Look-ups in named tables: a row name and a column name give one cell, copied from the table.

mas =
         vanezo  gef  nep  dumipi  tofab  nuge  vimepe  ranu
pudu        114   72   56      97     99   177     120   116
lof          59  126  161      72     67   114      87   101
zurusin     101  117  117      89    106   115      87    58
nifu         84  113   89     101    103   109     101   140
namazu      102  100   53      98    134   130      98   106
tef          95  126   92      93    141    91      77    59
bufe        151   67   50     132     82   159     139   136
memug        42  112  149      55     63   155      95   114
kan         119   81   82     130     55   139     145   192

vimepe of lof = 87
nuge of namazu = 130
ranu of lof = 101
nep of namazu = 53
nuge of nifu = 109
tofab of namazu = 134

Table zafupu
,dode,ninur,dodulu
fusirit,0.70,0.85,0.39
fafe,0.52,0.79,0.66
fulori,0.69,0.64,0.73
fut,0.54,0.85,0.03
bom,0.64,0.55,0.93
ninure,0.86,0.47,0.66
madazo,0.28,0.72,0.50

fusirit, dodulu -> 0.39
fut, ninur -> 0.85
madazo, dodulu -> 0.50
fut, dodulu -> 0.03
bom, dode -> 0.64
ninure, dodulu -> 0.66
fulori, dode -> 0.69
fulori, ninur -> 0.64
madazo, ninur -> 0.72
fusirit, dode -> 0.70
fafe, ninur -> 0.79

dede:
|  | gak | kudiped | moniz |
|---|---|---|---|
| roreruz | -1.02 | 8.27 | 7.04 |
| dev | -2.68 | 3.00 | -0.07 |
| fomas | 0.02 | -4.57 | -6.01 |
| sipe | -4.41 | -0.40 | -1.12 |
| tepam | 4.13 | -2.24 | -0.07 |
| nanuz | -2.90 | -0.48 | -0.24 |
| zavolik | -0.85 | 1.02 | -1.10 |
| tode | -1.87 | 3.18 | 4.54 |

moniz of sipe: -1.12
moniz of fomas: -6.01
gak of sipe: -4.41
gak of roreruz: -1.02
moniz of tepam: -0.07
moniz of roreruz: 7.04
gak of tode: -1.87
moniz of tode: 4.54
kudiped of nanuz: -0.48
moniz of zavolik: -1.10
kudiped of tode: 3.18
moniz of nanuz: -0.24
kudiped of sipe: -0.40
gak of dev: -2.68
kudiped of dev: 3.00

kur:
cols = pazove, meso, marud
dom: [-1.30, 9.07, 7.68]
buv: [3.10, -3.05, -0.95]
kon: [-1.50, -3.49, 7.69]
rirep: [5.09, -2.86, 3.42]
ponanod: [5.94, 7.93, -1.34]
nunag: [6.55, 0.41, 3.01]
zilosi: [-0.76, 1.97, 2.05]
dekimer: [-6.04, -0.90, 3.88]
ked: [-2.89, 2.53, -5.82]
daz: [7.62, 8.89, -5.49]

What is the meso of ponanod in kur?
7.93
What is the marud of ponanod in kur?
-1.34
What is the meso of dekimer in kur?
-0.90
What is the marud of rirep in kur?
3.42
What is the marud of zilosi in kur?
2.05
What is the meso of buv in kur?
-3.05
What is the pazove of ked in kur?
-2.89
What is the meso of zilosi in kur?
1.97
What is the meso of ked in kur?
2.53
What is the meso of daz in kur?
8.89
What is the marud of daz in kur?
-5.49
What is the pazove of buv in kur?
3.10
What is the marud of buv in kur?
-0.95
What is the marud of dekimer in kur?
3.88
What is the pazove of ponanod in kur?
5.94
What is the pazove of rirep in kur?
5.09
What is the meso of dom in kur?
9.07
What is the pazove of kon in kur?
-1.50
What is the pazove of zilosi in kur?
-0.76
Row with the largest pazove: daz

